(in the rows, 128 means zero)
[163  88 186 153 116 167 115 139  79  52 153  87 130 127 143  89 147 129
 125  94 146 126 166 177 131 144 145 135 107 147 119 111  67 147 124 130
 153 142 118 122 128 150 124 115 155 103 135]  H
[112 103 135 149 154 105 143 107 106 108 168  94 130 100 119 128 146 139
 122 107 132 128 181 160  91 131 127 163 120  83 116 165 103 173 163 150
 125  79 115 153 129 107 115 132 125 152  79]  W
[134  73 149 134 142  96 158 101 134  62 144 100 146 128 115 126 126 108
 103 117 142 108 108 163  83 181 160 149 124  87 117 150 119 155 148 126
 119 107 139 137 106 135 137 132 107 140  76]  Z
[ 92 126 180 133 179 162 110 163 132  94  96 110 121 103 141 134 148 124
  92 129 142 149 175 135 126 133 176 164 138 120 152  97  82 177 100  87
 145 252 176 137 154 176 166 123 116  86 134]  Z
[144 107 139 149 179 114 148  93 110  66 162 121 152 121  98 129 149 132
 125 124 123 114  96 156  78 145 159 174 128  98 129 186 145 165 154 116
  93  98 111 161 118 129 113 143 113 111  87]  Z
[123  85 150 148 162 100 160  93 124  13 135 101 151 101 118 119 130 102
 122 119 145  99 149 139  79 153 135 166 143 123 106 168 122 141 153 127
 100 100 112 124 121 148 132 126 111 111  66]  L
[132  92 158 160 145 102 162 111 132  35 149  80 146  95 129  94 154 125
 120 129 143 109 124 147  96 153 172 143 133  88 110 132  88 124 179 132
 135  64 128 149 146 116 127 122 132 108  53]  Z
[136 153 157 156 137 152 122 174 103 107 121  83 122  79 178 110 156 130
 107 104 140 136 146 166 134 105 126 120 139 165 132 132  91 111  78 129
 122 103 130 132 126 162 122 165 122 113 166]  Q
[174 141 154 140 191 115 169  99 101 106 168 103 149 123 128 134 154 110
 117 131 125 114  86 152  87 158 135 146 128 111 149 173  98 156 158 106
 149  82 114 145  83 118 121 151 118  98  85]  Q
[145  58 150 150 199  88 144 125 121  21 138  80 155 116 120 141 130 131
  95 113 140 115 142 143  75 124 147 144 106 103 133 165 101 154 169 126
 125  72 121 145 153 103 114 119 144 123  93]  N
[128  75 162 111 146 142 150 149  67 114 152 118 123  86 134 129 121 117
 104 105 128 115  70 171 132 104 175 149 153 152 134 128  88 145  66 113
 145 176 102 113  91 156 149 196 175  96 135]  A
[136 192 151 107 153 171 134 193  96 122 196 153 128  87 116 135 172 150
 141 112  76 142 141 150 133  97 163 150 109 136 134 145 109 132  80 138
 135 168 143 176  99 143 136 150 127  56 141]  A
[119 121 165 129 146 134 116 138  85  63 117  72 138 131 162 107 155 123
  76  99 137 153 149 177 142 102 194 152 116 117 140 140  40 143 127  99
 167 165 130 137 165 132 122 117 153 107 106]  E
[136  77 178 125 137 137 120 154  98 124 107 107 122 161 151 124 153 135
 127  50 146 132 138 156 105 182 151 139 102 119 143 117  62  95  57 129
 135  71 109 113 104 160 143 160 159 116 110]  Q
[ 89 125 179 136 147 164 116 134 110  74 181  76 110 113  96  74 161 119
 111  66 159 126 123 129 153 137 179 126 124 119 147 128  92 130  65 107
 136 126 138 117 128 140 132 151 140 107 117]  Q
[137 170 145 116 105 156 107 188  87 149 129 143 136 154 135 121 127 174
  74 104 150 153 161 157  81  45 156 147 134 100 151 129 146 114  58 119
 107 179 135 176  95 154 146 177 159 105 139]  C
[140 136 142 141 167 106 155 131 129 116 147  94 133  78 121 128 150 136
 102 123 145 115 157 162  86 117 147 149 137  80 123 159  92 146 179 142
 124  96 116 160 123 127 114 132 127 110  73]  C
[142 106 155 138 134 169 149 171  58 114 141  88 137 104 144  81 136 142
 106 106 155 125 109 156  80 136 160 139 128 147 125 133  56 174  64 141
 141 144 105 109  89 172 134 154 146 121 129]  C
[132  75 162 141 184 104 167 114 161  47 153  84 154  94 109 136 157 118
 104 126 150 119 114 147  85 126 157 142 118  89 138 143 106 172 163 128
 127  72 102 150 137 115 120 114 141  70  90]  P
[142 110 148 149 152 109 151 110  91  39 149  87 152  92 120 121 144 114
 104 131 143 121 153 143  82 141 167 143 121 119 121 156  90 147 167 146
 127  62 110 145 133 121 140 143 153 120  79]  D
[145  48 167 140 156 160 127 175 104 116 131  78 119  97 141 106 143 135
 126  98 116 155 180 168 155  42 174 130 150 108 128 121  54 130 103 170
 154 111 173 138 148 161 126 162 158  92 126]  H
[119 100 158 133 165 111 124 115 144  71 107  83 147  98 110 121 155 135
 124 143 130 148 144 132  77 159 164 145 139 107 133 140 106 165 154 138
 115  62 109 158 127 118 141 123 128 135  82]  D
[107  96 149 127 135 145 137 124  75  77 150  57 130 141 113  87 141 134
  89 114 160 135 128 158 160  92 141 136 119 118 120 151  61 148  73 140
 131 133 128 140 122 160 138 159 156  85 108]  Z
[119  87 158 136 169 107 142  79 131  80 155 119 139  89 101 146 146 145
  99 140 143 117 103 165  97 143 150 154 147  94 126 173 111 166 164 119
 134 108 142 136 136 143 126 138 104 115  88]  P
[151  82 142 120 173 101 120 105 156  66 157  95 148  96 129 117 156 126
 138 128 117 132 121 148  93 122 167 124 145 107 148 179  95 145 174 132
 134  83 122 125 107 144 109 142 120 108  89]  H
[112 117 169 142 195 149 179 165 140 114 159  96 123  79 111 101 131 125
 101  78 114 134  89 148 143  97 139 184 107 100 151 107 113 170  53 108
 163 101 125 161 111 154 137 174 122  89 137]  Q
[145  84 139 139 164  88 110 106 116  45 152  86 124 111 138 121 153 120
 113 147 121 109 194 154  69 134 157 149 161  84 107 151  71 150 157 142
 103  79 141 137 122 125 149 161 114 128  70]  C
[106 111 127 155 145 128 127 167  76  90 182 100 131  91 141 122 153 136
 112  95 140 143 142 129 131 104 166 166 124 122 145 128  85 140  49  99
 110  98 109 156  88 149 154 164 144 123 155]  D
[152  77 157 138 197 106 150 121 119  52 167  73 161  93 115 122 153 126
 113 124 136 144  71 154 104 151 137 144 125 117 150 156  95 183 160 125
 162  71 124 128 132 143 127 137 122  93  99]  Q
[146  92 154 123 162 168 105 179 141 133 143 101 113  93 145 125 145 125
 147  74 114 158 165 138 117 112 204  98 106 107 168 138  75 156  83  92
 147 128 167 155 113 177 141 178 135  81 123]  N
[ 55 112 134 110 158 161 133 160 124 137  79 113 134 100 107 107 137 153
  98 102 166 157 134 173 137 101 133 158 129 109 107 165  74 147  61 154
 154 143 145 159 161 158 154 161 151 137 163]  E
[111  70 161 113 112 145 118 126 147  78 148 120 138  74 132 118 141 133
  83  85 146 134 155 114 108 125 197 105  78 148 154 116 121 174  77 116
 140 121 130 128 136 105 115 108 167  81 136]  P
[143  95 154 136 177  99 175 104 131  75 133 102 154  73 115 144 132 149
 110 139 129 104 146 160  85 148 131 170 131 122 118 145  74 126 176 111
 128  71  80 142 119 156 142  94 125  96  80]  L
[124  79 167 133 169 109 130 122 128  59 152 100 145  75 115 123 154 127
 114 116 160 130 123 167 116 145 154 145 126  92 135 153 100 136 156 146
 130  97 120 140 126 137 109 140 120  95  80]  D
[111  91 161 155 133 142 116 137 113  52 153  80 142  83 137  86 130 158
 108 103 131 124 134 115 202 101 179 141 117 118 154 136  66 122  58 112
 168 109 130 174 137 131 119 157 126 129 157]  L
[ 96 144 142 145 184 141 123 198  95  84 152  47 122 101 121  92 174 137
  92 114 124 142 147 124 139 122 161 108 122 135 121 136  39 132  85 187
 142 215 156 155 134 157 148 179 156  76 137]  E
[123  91 155 133 147 145 138 146 104 113 172  86 128 124 116 124 157 144
 107 116 136 136 184 135 171  89 176 161 128  67 168 110  50 140 122 123
 163 156 139 148 152 173 136 132 143  93 128]  D
[128 121 169 158 188 168 138 163 115 106  92  73 156 124 113 110 170 163
 108 112 143 132 111 155 132 115 208 123 154 127 144 170  73  93  73 132
 125 133 126 189 169 121 131 167 158 121 157]  W
[100  70 169 137 168 118 144  90 127  64 122 114 144 114 107 119 135 134
 131 122 158 106 148 130  99 140 108 151 136 108 113 158  63 125 146 141
 128  87 105 116 124 131 144 102 112 126  76]  P
[145  97 174 138 164 160 115 193 109  54 114  83 140 117 136 107 164 148
 131  81 118 155 127 141 126 110 179 151  99 114 164 111  34 183  70 118
 165 175 107 178 114 187 143 162 166  91 135]  D
[157  75 149 138 181 110 167  94 111  32 161  88 174 126 113 117 136 124
 104 142 127 122 135 140  91 113 177 128 125  99 141 189 121 156 178 118
 133 104 130 137 144 130 110 119 142  84  76]  Z
[133  80 164 144 186 101 143 105 122  67 188 104 137  82 136 105 148 129
 134 139 108 120 142 126  95 156 158 145 126 109 142 136 109 145 182 137
 147  70 117 117 116 120 103 124 115 100  75]  H
[152 135 143 150 175 103 162 105 111  61 153 109 142 108 113 127 147 127
 103 128 141 121 124 140  71 132 167 157 129 123 117 148 110 176 167 119
 126 117 111 143 130 136 122 128 132 127  90]  C
[114  69 151 153 164 147 137 173  70  88 134  63 151 132 108 120 145 160
  92 107 158 142  98 145 166 141 170 148  97 139 141 132  78 128  77 124
 133 108 131 189 165 162 135 143 146  98 150]  N
[104 142 176 158 150 157 126 187  95  64 156  81 115 124 121 109 152 110
  88 104 147  78 140 161 135 108 157 152 125 123 103 105  95 122  69 101
 126 158 171 188 112 155 140 164 173  76 149]  Z
[101 100 157 130 153 124 153  88 136  73 156 101 143  86  93 114 126 140
 113 148 151 109 166 130  81  86 129 144 154 110 127 158 121 161 155 132
 113  78 113 146 130 121 140 138 130 127  67]  W
[129  95 184 142 150 148 127 161 124  95 131  84 143 140 139 103 133 131
 108  77 133 159 110 131 154  85 197 129  82 140 158  92  97 126  87 124
 153 197 110 174 143 150 127 173 151  69 127]  E
[129  77 169 158 146 153 116 172  98   4 111  87 136  89 112 101 168 134
 120  93 155  94 150 137 170 115 169 129 137 134 139 136  43 116 113 124
 130 116 128 186 156 151 122 118 192  91 129]  H
[142  75 143 134 175 114 150 130 105  89 175  86 142 104 112 109 135 123
 131 145 127 120 137 156  91 126 170 141 145  68 143 151  93 131 169 132
 124  65 115 162 107 124 131 144 123  98  66]  A
[ 82 173 150 135 164 176 145 183  85 122 122 103 120  61 139  98 120 151
  90 107 137 139 143 158 115 135 125 156 122 136 126 160 112 149  75 132
 154 159 142 124 134 161 143 175 132 124 133]  A
[143 162 165 135 136 160  90 168  95 140 179 100 124 109 135 146 173 155
 121 121  94 151  85 159 182 113 182 158 114 158 123 103  78 139  75 117
 153 174 158 170 115 127 138 170 123  92 158]  D
[137 166 168 140 120 173 107 152 105 128  75  91 140 118 106 113 167 183
  99 104 128 145 120 168 113 118 208 103 135 116 165 169  76  90 105 136
 109 106 100 195 161 147 131 141 152 118 144]  P
[153  87 154 145 199  95 159  91 155 106 131  88 150 104 126 127 136 138
 104 141 129 130 176 145  84 124 168 128 143  90 144 157 101 122 183 125
 128  79 117 155 128 118 115 123 111 131  69]  W
[130  55 152 140 181 102 149 118 108  58 181  88 167 121 127 138 145 117
 134 138 135 116 161 125  79 137 153 161 139 109 130 159  87 155 164 135
 118  99 116 118 113 120 138 121 119 114  53]  W
[161  72 162 140 168 115 158 130 114  81 157  69 160 106 108 129 125 129
 101 113 142 126  99 150  82 164 143 153 136 111 140 138 100 131 147 143
 119  85 104 115 102 122 155 124 128  87  71]  L
[113 126 174 155 124 150 104 169 122  41 114  89 134  95 120 109 175 156
 123 124 152 129 100 147 158 136 210 122 169 114 123 145  79 131 101 107
 132 150 169 156 151 164 127 139 147 130 118]  Z
[113 108 161 149 165 101 153 101 123  40 148  86 145 101 130  91 132 130
 121 123 136 140 135 135  86 105 175 123 132  90 151 167 109 134 172 140
 134  70 102 140 135 115 111 145 119 143  69]  H
[113  95 146 136 172  97 180  91 114  73 145  85 165 122 112 102 136 142
 100 140 127 138 125 129  80 105 146 134 142  87 120 186  86 120 161 154
 138 109 113 118 131 102 137 108 115 106  52]  P
[131  91 171 157 165  93 163 101 127  36 153  93 136  87  98 131 155 126
 123 118 130 120 144 143  81 168 157 148 134  93 123 141 104 166 170 120
 116 100  94 133 121 126 133 102 134 117  75]  D
[122 113 154 145 154 108 159 101 127  63 165 119 135  95 115 113 146 120
 129 115 138 107 116 136  59 157 149 152 128 110 118 143 116 161 155 120
 125  77 118 124 107 137 133 123 125 128  87]  Z
[102 119 152 113 140 165 137 191 104 155 121  87 122 110 122 123 154 137
  95 103 165 135 124 145 135  88 155 137 129 115 136 127  78 165  71 163
 144 172 163 158 137 178 134 183 160  63 118]  C
[128  69 160 143 159  95 155 101 134  15 152 100 140  93 121 118 142 134
 109 116 151 110 164 140  71 129 155 140 149  96 132 145 108 148 165 140
 111 135 116 131 129 142 118 125 119 120  67]  L
[123  73 155 131 139 168  90 181 111  93 168  84 146  75 112  91 145 160
 142  97 148 108 173 134 150 110 165  97 122 163 127 128  80  97  97 139
 128 116 111 177 105 161 109 135 173 104 158]  L
[117  99 155 125 180 146  87 184  84  78 108  97 135 135 114 120 137 136
 117  78  98 129 131 123 164 103 154 178 106 141 150 126  44 121  74 137
 132 162 133 172 127 169 147 157 137 101  86]  W
[149 107 137 141 179 116 175 119  89  91 181  92 151 106  96 127 141 139
 118 134 114 136  93 142  90 140 183 135 126  94 142 189 101 151 159 128
 128 112 132 143 118 129 127 133 112  82  60]  A
[128 104 128 137 103 161 125 173 126 109 122 119 118  94 135 116 153 175
 140 100 126 119 106 136 119 144 179 115  98 124 138 114  57 195  76  89
 162 122 148 165 125 198 119 127 161 131 154]  Z
[165 105 148 142 152 114 150 102 112  89 159 120 155  98 112 132 130 152
 122 143 142 120 126 148  90 138 160 149 140 104 134 161 101 130 177 139
 127  95 110 139 106 142 113 123 106 126  75]  L
[129 140 156 125 162 121 125 115 143  68 150 102 158  85 109 128 158 154
 107 149 149 123 124 161  85 152 147 132 141 102 146 180 100 127 174 131
 110  76  95 155 115 131 132 125 103 123  84]  P
[145 102 153 142 152 104 156  92 148  54 117 100 148 104 129 137 157 128
 116 117 155 120 119 149  74 153 158 130 134 101 136 170  84 161 161 114
 131  85 134 156 129 148 145 145 130 119  81]  Z
[144  81 144 121 183 109 168  94 128  60 168 102 141 103  87 120 155 137
 116 122 143 117 120 159  83 158 139 141 141 113 127 163  97 154 163 124
 124 110 101 117 117 150 128 101 131 106  96]  A
[ 91 101 177 138 142 154 142 170  82 108 112 112 113  91 106 140 170 132
 110 114 161  99  80 154 117 160 187 147 142 119 134 108  51 153  59 108
 139 118 130 149 129 153 145 139 185  87 157]  D
[133  95 157 151 156  99 158  96 125 120 171 123 140  90 120 140 123 132
 130 114 121 107 104 161  76 173 163 151 104 139  95 135 111 146 190 108
 148 106 118 122 113 151 110 109 107 144  90]  E
[125 133 172 136 143 162 157 142  98 108 189 104 138 115  87  92 175 161
 120 130  97  92 106 139 137 110 176 140 169 108 124 144  86 117 118 173
 155 162 145 189 115 146 124 165 131 135 128]  P
[153  94 143 155 192 107 159 107 150  65 152 112 142  93 121 152 163 121
 137 127 123 114 162 146  84 150 160 149 139 111 117 155 108 147 170 126
 109  79 135 162 146 125 136 147 121 110  77]  W
[114  86 150 148 168 102 168  95 114  56 169 100 132 120 132 114 160 131
 131 117 143 114 154 149  95 151 134 167 128 106 120 148  98 151 172 132
 134  93 114 125 132 171 111 132 122 117  73]  H
[ 92 123 164 129 138 145 106 157  64 103 121  73 118  89 134  65 149 147
  88 104 152 149  95 162 140  80 160 126 149 104 146 129  45 132  83 118
 170 133 132 168 101 131 124 153 164 111 103]  D
[148 139 150 149 124 141 119 133  97  69 119 125 130 123 164 105 153 129
 116  70 137 147 152 136 120 145 170 179 105 127 139 133  55 156  70  86
 149 136 102 103 102 156 147 119 151 140 137]  Z
[ 93 118 183 129 141 143 127 171  70  84 185  75 137  83 137 123 131 153
 100 128 137 154  80 173 160 114 147 130 126 124 163 158 120 180  57  93
 139 171 109 125  85 194 112 174 114  87 140]  D
[134  73 150 135 168 105 143 111  99  67 191 124 137  91 113 133 107 154
 111 136 125  99 143 163  78 127 133 140 128 111 119 154 130 137 157 133
 115  76 112 117 118 135 114 156 124 139  67]  W
[112 122 169 118 178 175 110 172 126  96 134  90 137 117 123 107 160 150
 175  98 161 162  98 151 136 139 143 105 111 144 140 148  53 143 104 122
 159 170 106 132 125 174 135 144 131  91 129]  A
[129 120 159 125 141 149 125 180 158  82 129  79 157  74 135 118 162 144
 118 106 122 121 163 129 120 114 197 119 132 116 158 153  48 125 106 100
 154 135 124 126 132 175 152 114 168  92 159]  Z
[148  87 159 138 164 105 169 108 144  68 146  79 148 105 132 122 144 139
 123 138 138 123 127 146  90 134 136 124 129 106 139 154  88 137 173 149
 134  56 108 142 118 135 126 147 126 102  66]  H
[131  89 171 142 143 106 134  90  92  63 144 102 150  95 118 123 150 131
 107 107 143 129 124 158  88 136 168 144 139 114 141 168 113 126 164 121
 124  48 123 145 146 126 129 142 126 113  67]  Q
[129 102 155 128 168 115 156 103 120  47 185 113 147 103 124 129 142 111
 127 134 147 102 152 138 101 172 144 158 106 132 125 139 109 151 145 118
 115  38  88 126 108 121 121 125 125 121  62]  W
[134  78 143 130 155  98 180 104 111  74 158  99 153 104 123 113 153 112
 119 119 126 128 123 165  76 130 152 157 142  91 122 150 105 143 149 138
 114  53 107 162 110  91 137 129 113 121  60]  Q
[136  71 150 122 188 121 142 101 155  49 146  96 143 106 119 112 150 134
 120 143 145  96 113 181  99 182 141 147 119  86 122 158  95 184 173 116
 145  96 127 148 130 146  93 126 116 124  85]  Z
[118  90 159 131 169  96 151 108  93  81 194  94 141 100 102 138 145 141
 117 140 114 119 102 167  87 147 153 154 155 117 110 161 115 145 178 144
 111  91 105 118 117 137 130 146 126 127  66]  E
[134  82 143 132 197  93 125 134 129  61 151  78 140 106 131 140 139 112
 113 140 126 125 170 134  99 114 160 136 144 106 142 150  87 160 163 122
 121 104 125 114 115 151 116 133 124 134  85]  Q
[151 103 151 134 170 107 163 119 105  84 189 122 146 100 140 156 148 126
 121 115 126 124 136 160  75 144 174 136 137  92 151 173 124 150 154 103
 110  88 116 130  96 130 124 142 129 121  86]  Z
[135 122 137 131 149  97 164 107 115  49 174 103 147 116 116 127 134 127
 107 139 143 123 139 150  97 143 141 156 133 109 115 143 129 133 168 136
 116  83 112 138 118 136 127 125 120 118  65]  L
[132  96 127 145 180  89 144 134 116  41 168  65 139 105 109 139 164 134
 114 130 136 121 165 148 108 142 167 135 118  76 125 183  66 157 165 124
 117  71 120 163 133 132 121 125 143 114  84]  N
[123 130 169 143 109 147 101 166 121  82 107 108 120 112 167 128 163 174
 148  91 113 145 134 161 127 104 175 135 125 128 123 140  37 134  81 107
 136 135 141 156 119 145 132 135 118 145 114]  H
[132 158 148 137 143 135 140 163 112  75 182  62 114  94  89  84 188 153
 117 136 129 124 117 165 127 155 142 120 131  81 122 129  66 172 134 136
 154 112 125 161  99 173 110 120 159  84 108]  D
[140  80 158 154 170 111 132 118 115  78 171  90 151  95 117 148 158 116
 135 136 126 123 107 160  68 166 196 123 132 113 119 165  95 170 173 123
 128  99 133 145 120 146 133 144 122  95  98]  P
